B:
1: [-120   67  391  215  -93 -119 -141 -137 -118  143 -192 -128  217  113
   10   82 -134  326   79  -98    1 -247 -217 -227  274  -64  -75   45
  -56  -44 -278  263  -62  152  263  -60  129]
2: [  58  198  165   11  -80  400  -61   90   45  211 -165 -102 -112   -6
 -201  133 -171  -89 -133  -43  -77 -100   91  149 -115  -41 -278  249
  318 -274 -119   30 -162  186  279  119   33]
3: [-112   74   16  -41   75 -248  136   49 -141  194  -29   72  -28  113
   91   18   63    5  -96 -102   25 -101  -55 -211   93   38   24  108
 -187  119    6  -80  -48    1  -54  -70    2]
4: [-190  101 -438 -360  134  138  -72 -112  304 -173 -304   91 -149  -94
  323  307   -9  105    8  172 -103  120  397  147 -167  -64 -134 -226
   79 -381 -205 -300  152 -145 -261 -164  321]
5: [ -76  111  388  219   55 -103  223   64 -364  436  -42  -24   59  299
  -40  -49   54 -101 -232 -186  145  -86 -192 -364  263  -29   58  432
 -125  255  -66  160 -198  174  285   45  -45]
6: [-179 -195  529  251 -329 -179  160   56 -236  118  119   43  203  287
    1 -390  149   74  -81  -87   70  -29 -234  102   90 -198 -181 -157
 -201  306  192  184 -195  371  392  475  402]
7: [ -94   41 -290 -259   15  173  -16    9  284 -102 -169  135 -217  -24
   93  126    4  -91  -33   24 -157   15  211  183 -186   44 -194  -61
   89 -271   93 -244  -20   35 -127   29   89]
8: [   4  357 -411 -293  268  -39  -60   51   33  122 -189 -114 -145 -253
  159  416 -147  176  -23  127    4  -39  562  -12 -219  -49   34  -14
  148 -335 -439 -298  277 -447 -293 -413  163]
9: [ -11  276  211  252   58  280  130  -97  -84  319 -138 -239   68  154
  -63   94  -86 -231 -117 -138  119   88  310 -159   46  -10  104  501
  136  -34   44   17    4   77  412   27 -113]
10: [  -5    6  -20   85  -10  -13  -65   66   10  -72  -67   71 -185  124
   32  -50  102   49  -18 -116  -59 -180   99  -17  -45   79 -101   21
  109 -189   11  -26 -121 -124   82   11  -22]
11: [-199  118 -294 -376  -81   14 -102  -99  304 -100 -182   80 -191 -136
  378  297   27  164   17  101 -187  -62   89   51  -98  -83 -248 -254
  -42 -342 -107 -253   -8 -166 -183  -92  145]
12: [  44   13  -69   66  -21   32  -39   57   88  -69 -113   48 -240   53
  -40   41   27   17   41  -96  -72 -145  299   59  -89   12  -30   96
  147 -170    1  -16   -7 -126   71   53   54]
13: [ -68 -237  366  331 -138  -92  179   43 -124   32  -79  179 -136  423
  -76 -230  192  -95  -64 -223   28 -105  -84 -119  228  -74   18  266
  -87  251  160  288 -223  256  337  364  141]
14: [  54  192  277  130 -350  -46  -43   -4   50  225  -36 -176 -255  -57
   62  250  -52  144   60 -151 -102 -344   65 -180   84 -201  -80  273
   34  -85 -103  173 -118 -212  355  123  -99]
15: [  20  189 -371 -170   97   28 -305   -5  207 -202 -209  -58 -159 -237
  125  275 -114  339  147   82 -135 -188  440  146 -248   39 -137 -262
  262 -556 -353 -207  175 -415 -207 -313  140]
16: [   7  289  -55 -246 -234  227 -152  -11  278  122 -194 -160 -262 -280
  123  456 -207  175   36   89 -181 -174  271  142 -161 -247 -281   20
  211 -403 -306  -75   21 -182   96    4  151]
17: [ -45   -1 -263 -121  350  -39  111   78  -14   15 -171  165   15   99
 -157  -27  -71 -141  -69  -39   12   67  257   63  -98  208   72   98
   -1   11   64 -208  139  190 -254 -142  123]
18: [ -69  172 -303 -209  -74    5 -245   47  132 -204   70 -119   80 -279
  196  -29  -13  321   88  169  -91  -28  412  450 -488   -1 -307 -661
  189 -496  -72 -413  152 -345 -133 -101  307]
19: [-114 -206  548  399   -5 -102   50  -52 -218  132 -120   70  408  394
 -385 -359 -114  -29   13 -262   42 -135 -431 -115  313  192  -16  201
 -153  316  224  314 -160  761  323  195   54]
20: [ -34   27 -392 -302   80  275 -101   36  339 -209 -224  126 -167 -115
  -36  116 -105  -48   14  100 -172   58  401  416 -335   54 -238 -184
  233 -387   18 -293   98   86 -203    8  264]
21: [-160 -133  362  231   26  -82  242  133 -378  188   39  136  163  418
  -57 -396  203 -116 -258 -114  157   70 -189  -33  107  -12  -77   58
 -114  278  110   89 -231  358  252  270  266]
22: [  14  -62  -16   47  250    1   54   42   15   71 -153  124  199  143
 -485 -166 -241 -229   21 -199  -55  -62  -25   67   -6  377   37  252
  -19  116  326  -69   59  592  -86  -36 -101]
23: [ -33 -281  509  375  -39 -105  180  -12 -113  144 -130  112  334  355
 -580 -342 -227 -186   79 -273   23  -73 -192   23  254  132   99  358
 -179  508  395  332    1  917  298  357  155]
24: [ -89   96  -34 -160  -81  238    1  -31  200   61 -232   24 -165   -7
   69  224  -84  -34  -59   32 -109    0  161  107  -62 -133 -193   90
  105 -206  -89  -55  -47  120   83  100  191]
25: [-106  206  -58 -109  123 -199  109   64 -180  257  -40    8  -94   42
  225  143   88   63 -162  -39   49 -101   26 -269   50  -17   -2  100
 -117  -15 -185 -134  -54 -225  -79 -196   -6]
26: [-265 -182  226   49  -49   61  189  -48  -47   45 -136  247   -6  419
  132 -193  219 -172 -201 -102    0   83 -310  -93  207  -23 -169   83
 -172  139  190   72 -305  439  192  286  165]
27: [ -15  -56    1  -50  -96  231   39   43  197  -32 -210   94 -188   53
 -124   76  -85  -92  -15   -4  -97   18  298  268 -112 -130 -150  100
  157  -99   24   15    5  240  112  256  321]
28: [  96  240   24 -126 -283  173 -194   51  237  105  -85 -173 -213 -276
  -69  291 -236  151   86  -15 -204 -276  212  195 -209 -126 -274   30
  234 -350 -128  -41  -10 -121  152   53   21]
29: [-106   -6 -108 -184 -116  113  -42   59  169  -80  -70  139 -177   17
  106   -6   79  -14  -75    1 -156  -70   -2  193 -161   -1 -308 -170
   63 -239   94 -171 -163   60  -14  134  111]
30: [ -18   60  -18  -82 -102  148  -18   50  134   29 -124   40 -210   12
   -2  106  -23  -23  -42  -39 -115 -102  131  109  -95  -50 -194   71
  125 -191  -10  -46  -96   36   89  113   86]
31: [ -42  -67 -382 -110  169   -9 -172   25  183 -351 -171  156 -112  -14
   42  -31   30  166  104   41 -105  -53  365  252 -237  148 -104 -326
  165 -369  -54 -222  119 -146 -254 -133  233]
32: [-203 -365   -4  190  337 -115   46  -31 -114 -282 -242  348  245  461
 -150 -421  120  -17  -15  -98   64   98  -77   46  133  286   44 -136
  -88  106  154   31  -19  497 -114   20  315]
33: [-163  201  -76   98   46  -54  195 -173   -2  136  -72  -73 -157  183
  404  140  227 -132  -76 -123   85   79  304 -383  114  -34  207  295
 -143   -6  118 -145    4 -345  169  -79 -177]
34: [   0   78  487  245  -63  -79  162   34 -212  443  -60  -75  156  199
 -327  -43 -184 -135  -75 -263   37 -195 -262 -258  256   48   37  517
 -137  329  124  232 -130  476  327  131 -134]
35: [-234  166  385  159   16  207   77  -57 -271  322 -105  -39  113  361
  223  -51  169  -76 -336 -106  105   14 -403 -327  242   -4 -220  215
   -7  -80 -117   73 -420  182  395   39  -80]
36: [ -33  -49 -230  -72  -42 -137 -103   54  150 -231  -32  149 -245    9
  128  -36  134  133   79  -65 -142 -189  167   94 -152   93 -120 -215
   38 -239   85 -161  -38 -233 -122   -8   34]
37: [ -76  122  117  131 -160  -14   92 -127   73  117  -19 -153   38   39
   70   28  -28  -44   66 -102    5   -3  277  -34  -14  -75   58  133
  -76   40  215  -54   83   -4  259  127   15]
38: [ -69   79 -173   52  120   76   40   -5   24  -64   20   -7   60   88
   31 -177   88 -139  -39  -60   23  104  343  144 -242  185  -12  -78
   75 -156  279 -308   58  -50   31   -5  -16]
39: [ -66   73 -197    1   10   37  -29  -46  134 -131   13  -50   77  -30
   43 -119   13  -20   71  -20  -35   64  403  233 -279  117  -50 -202
   65 -191  262 -300  141  -76    4   16   81]
40: [ -60  -83  490  365 -190  -69   44   61 -235  150   11   51  -32  363
  -56 -247  162    9 -116 -253   15 -249 -367 -213  230   15 -139  208
  -34  102   89  269 -380  191  431  250  -73]
41: [ -92   74 -229 -294 -156   62  -89    2  310  -90  -79   90 -230 -120
  160  147    4   21   12   -1 -230 -129   60  161 -189   15 -289 -168
   20 -297  117 -246  -81  -45  -99   39    3]
42: [ -48  266  262   98   49   74   14  120 -341  361   14 -159  145   90
   -9  -42  -10   60 -252  -43  109  -85  -98  -94  -22   -7 -194   87
  116 -118 -234  -27 -186    5  241  -59   33]
43: [ -79   83   -2   33 -246 -129   93 -173  256   47    9  -87  -60  -37
   93   93  -36  -85  183 -155 -109  -77  253  -57  -13  -16  102  147
 -208   96  425 -113  120  -13  153  132 -132]
44: [-104   -8  -20  -51  -57  -14  -12   78  -21  -59   22   13  108    1
   39 -164   32  113  -33   73   -4   43  213  319 -240  -50 -205 -347
   48 -115   32 -176   43   42   16  127  385]
45: [ -87  -33 -446 -150  347  -29 -246  -44  169 -358 -258  147   95  -36
  -19   -4  -88  212  137   48  -96  -42  269  193 -190  303  -80 -367
  138 -409 -110 -270  196  -15 -382 -338  185]
46: [-183   26 -269 -238  103  141   17  -52  178  -97 -240  156 -158   69
  249  140   80  -19  -94   77  -73  103  198   72  -82  -24 -150  -98
   36 -246  -74 -211  -22   -3 -130  -34  224]
47: [  10  262 -369 -328   67 -177  -91   -7  211   60 -135  -84 -126 -342
   78  397 -237  199  153   54 -129 -167  425   34 -178  -13   22  -56
  -20 -209 -173 -268  306 -278 -314 -299   78]
48: [-106  145 -254  -93  -66  -66   40 -163  271  -43  -58  -73  -96  -93
  220  163    3  -32  142  -48  -84   12  435   -9 -121    8   90    7
  -99 -109  250 -264  197 -214  -21  -42  -53]
49: [ -26    8   80   56   54 -104 -145  -55   65   13 -146  -23  278  -21
 -316  -49 -296  123  175 -133  -98 -214  -80   61   18  239  -58  -16
  -32  -29  114    5   96  393  -27 -101   -7]
50: [-161   -7 -201 -247  -12  149    1  -53  257 -110 -248  135 -162    9
  168  170    1   11  -21   94 -113   80  233  179 -103 -112 -182 -119
   43 -214  -60 -147   32   86  -93   72  332]
51: [-120   54  149   -1 -133 -182   27   72 -140  116   56  -24   87   30
  109  -94   61  176  -53   -4   15  -97  -21   54  -56  -99 -167 -207
  -94   12  -42  -60  -53  -14   88   88  254]
52: [-101   91    1   85 -123  -82   74  -93   81   39   59  -65   12   65
  130  -66   83  -85   50 -144  -31  -37  170  -58  -52   69   26   48
 -125    3  353 -163    8  -71  152   77 -139]
53: [-171 -174  358  213  -88  -68  180  115 -290   86   85  127  191  362
  -42 -448  201  -61 -198  -74  112   66 -177  122   17  -37 -170 -127
  -97  218  195   54 -213  372  270  357  342]
54: [-306 -137   25    6   91   36  184  -61  -59  -36  -98  255   19  414
  255 -236  309 -187 -230  -74   37  166 -203 -105  118   94 -131  -35
 -167   47  231 -116 -259  260   65  145   97]
55: [  10  110 -352 -324 -145   81 -172   28  399 -165 -110   23 -286 -281
   75  249 -112  111  129   60 -259 -156  357  308 -323  -26 -246 -223
  150 -401   12 -277   98 -185 -169  -10  101]
56: [-202 -338  104  223  192 -156   48  -19 -140 -218 -156  318  168  470
  -69 -414  190    5  -35 -148   36   -3 -219  -45  187  234  -15 -108
 -128  123  183   85 -141  417    0   95  206]
57: [-263 -313  100  213  274 -228   68 -106 -147 -170 -214  314  258  486
  -17 -350  157   21  -17 -165   64   21 -282 -188  301  271   66  -52
 -235  181  153   94  -96  461  -59  -18  155]
58: [ -59  265  318  187 -161  198   68 -154    5  336 -123 -273   63   54
   25  191 -134  -79  -31 -108   40  -18  156 -166  105 -141    4  392
   33  -19    6   84  -24   83  454   97  -58]
59: [ -22  -64  152   90   31 -120  -18    6   17   80  -86   54  233   87
 -384 -152 -235  -48   93 -205  -94 -192 -180   22   67  269  -32  124
 -108  133  289   28    7  522   19   29  -76]
60: [-172 -256  407  376  177 -105   63  -27 -281   31 -134  199  396  519
 -295 -468   35  -81  -83 -251   79  -54 -478 -157  306  316  -26  119
 -150  255  234  208 -225  711  195  104   28]
61: [  74  182 -299 -197 -226 -111 -224   -6  359 -144  -52  -85 -359 -333
  147  325  -93  268  244  -14 -245 -334  409  122 -253  -49 -119 -163
  113 -399  -50 -193  138 -491 -104 -101  -42]
62: [ -62  321 -366 -248  -27   91 -120 -151  344  -24 -129 -179 -102 -290
  238  365 -143   86  141   61 -133  -27  512   86 -253   -8  -51  -88
   77 -393    5 -355  241 -338  -98 -206  -36]
63: [ -82   20 -170  -15   72  116  -47   62    4 -162   12    1  139   19
   12 -240   51   33  -32   73   25  138  382  398 -360   79 -175 -375
  179 -255  108 -299   87   -6  -10   55  320]
64: [ -50  -23  358  304  -60   15  -12   29 -203  100 -111    5  -32  290
  -23 -109   91   91  -93 -140   53 -164 -107 -145  172  -51  -91  166
   84  -29 -150  247 -228   83  346  130  105]
65: [-175   73 -335 -338   33  130  -90  -95  311 -157 -252   89 -114 -107
  250  242  -36  106   20  140 -143   58  269  189 -169  -59 -204 -253
   58 -346 -122 -258   93  -44 -201  -75  291]
66: [ -80  201 -371 -306   53 -124 -150   95   53  -86   29  -35  -17 -251
  221   77    3  275    7  140  -73  -78  314  244 -371   29 -216 -495
   81 -381 -160 -415  133 -381 -286 -228  222]
67: [ -49  -71  521  355 -306 -161  144   60 -199  230   85   65 -172  377
    9 -194  228  -94 -119 -331  -10 -299 -400 -339  296  -28  -71  366
 -165  242  240  284 -426  131  478  336 -228]
68: [  13   88  303  249 -146   11  -60   62 -153  129  -38  -71 -129  152
   18  -17   76  131  -65 -145    9 -251  -32 -137   81  -71 -123  148
  130 -128 -156  178 -217 -122  352   96   -2]
69: [-105   86  -68  -30  198 -106  124   99 -210  125  -65   64  -18  139
  120  -24  117   27 -168   12  107   47  197  -62  -34  -18   10    1
  -15  -13 -165 -128   11 -107  -59  -94  225]
70: [-111  397 -343 -295   88  225 -172 -127  226   41 -209 -171 -101 -235
  347  422  -92  147  -21  127  -86    5  366    8 -207  -24 -175 -112
  181 -558 -293 -342  103 -374  -98 -324   12]
71: [-156   68 -125  -42   50  115   81  -93  112  -15 -128   28  -31  104
  177   29   79 -105  -55  -13   -7  134  251   28  -75   10  -34   19
   -7 -120  131 -191   17   19   56   29   90]
72: [ -64   83   48  -13   24  -70   48  107 -151  129   -6  -12   52   41
    8  -56    6   75 -107    4   45  -35  122   77 -102  -44 -112  -79
   23  -32  -96  -91  -10    6   37   17  234]

[ -38  161   85   87  131  290  -45  -20 -275 -224  596  151  -68   81
   83 -303   89   67  101  353  101 -233  -39   58 -442 -321   36 -117
  295  486  111]
48
[ 150  350 -165  424  346  -76 -197    7  202 -160   99   21 -124   47
   42   -3 -196 -123  139 -354 -471  105  -28  120 -203   27  -43 -134
 -211 -195    7]
17
[ -14   87 -538  658  257  131   15 -118  244 -305  115  137 -232  207
 -193 -332 -178 -235    2 -162 -284  -25  -54 -319 -545   28  157    9
  122  341 -584]
8
[ 282  -13 -124  205  274  243  153  243  148 -177  256  458 -409  321
  -81 -404 -451  384 -212  208  343 -117  301 -774  346 -191   29  207
  289 -228  -40]
20
[  44  279  136 -109   44  224  -14  -57 -283 -234  666   43   44  -29
  216 -285   47  284 -117  471  207 -356  -49  253 -470 -408   55 -173
  174  483  152]
43
[ 361 -138  184 -163   93  119   79   52   60   41  -51   31  300  108
  135  147  -10  423 -238  -59  245 -157   24  365  329  -98 -172   35
 -206 -198  280]
16
[  69   81   45  114  177  270  -11   35 -234 -187  601  224 -199  173
   56 -321  -70  118  131  333  158 -179   85 -129 -203 -310  -54  -69
  265  295  181]
58
[ 208  -21 -837  857  166  110  237 -299  244 -211  462  310 -281  345
 -318 -329 -532 -481   59   26 -130   40   67 -699 -530  198    3 -123
  268  380 -626]
69
[ 344   23  255  -13  244  148  -18  140  -12   32  112   94  135  129
  105  111  -55  246   -2 -112   93   -4   71  294  379  -86 -237   12
 -100 -334  452]
7
[ 119 -280 -174  178  185  319  198  182   24 -209  140  179 -330  403
  -94 -511 -101  352  -27  222  325  -77  320 -415  197 -207  -22  304
  240  180  -37]
26
[ 364 -194 -384  -15 -182  194  262 -211  162  -37  191  433   68  284
  -11 -304 -360  283 -123  195  244 -553   -1 -685 -143 -248   10 -145
  120  277 -233]
44
[ 335   72   55  135  192   59   90   46   94    2  212  195  145  102
   50  191 -227   92 -146   -8  192   37   58    5  204   70 -142  -59
   24 -264  230]
30
[ 577   -1 -875  476 -221  108  569 -488  242  -66  653  239   83  318
 -184 -361 -656 -154 -193  349  208 -240  160 -582 -401  182  -96 -250
  238  443 -443]
51
[ 203  638   22  179  308 -239 -204  126  172 -178  263 -106 -128 -117
  274   22 -272  154    7 -155 -370  129  120  270  -80  -45  -22 -186
 -293 -372  312]
22
[-206 -171  -23  202  125  -16   39   30   76 -117  -16  306  153   56
   72  353   93 -172  -85   80  282   60 -118 -385 -290  125  144  -89
  271  254 -125]
68
[ 232   28  230 -129    6   63 -111 -162 -232  125  456  268  332   37
  229  319   -1  -73  346   49   -2 -241 -180  171 -154 -181 -267 -462
  -46   75  539]
39
[ 311  221 -659  742  107  102  246 -334  213 -159  399  -29   75  179
 -207 -211 -284 -435  -21  -76 -266  103   17   62 -528  301  -58 -137
  107  341 -402]
25
[-466   67  457  -22  198  -98 -316  344  -58 -119 -449 -188  172  -41
  345  298  788 -101  614 -340 -344  355   11  416  -58   28   26   26
    3  119  658]
57
[ -55  -42  -13  -17   42  213  -18 -119 -246 -196  529  183  -29   97
  114 -220   29  132   31  391  208 -355  -78  -53 -512 -368   38 -179
  182  584  -19]
52
[ 112  -36  -55  290  180  417  140  111 -125 -168  365  210 -198  343
 -110 -465   33   35  232  194  142  -18  212 -239   42 -140  -91  153
  440  259  153]
70
[ -54  294 -339  133  180 -205  -33  118  213 -402  299   69 -509   27
  224 -394 -420  429 -282  314   57 -142  254 -526 -364 -271  268  -29
  -77  149 -253]
23
[ 318  -87 -230  335  223  292  270  139   63 -143  344  265 -306  390
 -150 -428 -331  177  -53  209  289   29  356 -471  291  -41 -109  214
  313  -43   32]
50
[-164  -49   21  140  104   34   72   57   87 -153   -4  248  167   27
   98  224  105  -37 -184  135  293    8  -75 -301 -248   80  180  -34
  293  244 -103]
36
[ 126   -4  309 -120  124  172 -135  -34 -298    5  354  -30  219   52
  209   93  226   97  266   47   -5 -142  -73  602  -98 -253 -247 -193
 -110  175  518]
62
[-320   14  744 -326  251  -71 -462  263  -16  -15 -536  149  493 -228
  388  757  587  150   23 -415  -61  -68 -441  456  -46 -147  122 -135
 -187 -192  403]
12
[ 170  557 -341  272  128   -6   65  -22  244 -347  348  -40 -176  -13
  105 -457 -315  271 -347  154 -120 -162  112  -87 -417 -123  229  -39
   20  129 -281]
34
[  18  296  124  -55   47 -267  -68   97   56  -61   76 -149  158  -82
  394  226  106   98  226  -20 -139  171  151  241  -56   47  -76 -204
 -148  -65  557]
19
[  88  350   75  -98   24 -307  -59   34   88  -78   89 -264  206 -127
  419  204   69  187   90  -24 -168   96  118  458 -129   19  -64 -230
 -302  -45  487]
49
[ 400   13  -84   54   36  292  312  100  141  -95  213  332   18  246
  -35 -305 -278  399 -325  242  431 -221  202 -436  292  -92   -3  144
  304  -80   19]
29
[ 289   84  481 -220  100  286  -31  238  -63   57 -142   14  350  124
  176   -5  348  348  224 -210  -28  -66   62  473  510 -146 -219  107
    3 -281  737]
65
[-295 -200  108  194  254 -258 -182  168   18  -46 -203  -46   -5   91
  228  466  304 -255  500 -245 -157  431   93   67  -50  170 -116  -90
 -116   33  429]
45
[  94 -349  512 -635   41  146 -155  164  -26   -8 -497 -132  412   22
  345  144  434  848 -262 -166  235 -446 -146  724  305 -454  -53  136
 -483  -51  329]
41
[ -39  -42  354 -201   69  -98 -115  -60  -40   18  -96  -86  609 -188
  320  652  337   89 -214  -82  152  -64 -312  720 -239   18  -14 -230
 -243  114  232]
14
[  10  215   -6  436  387  226 -153   53 -248 -192  780  418 -410  188
  -47 -198 -236 -262  350  223  -42   15   45 -399 -298 -205  -80 -181
  385  145  161]
9
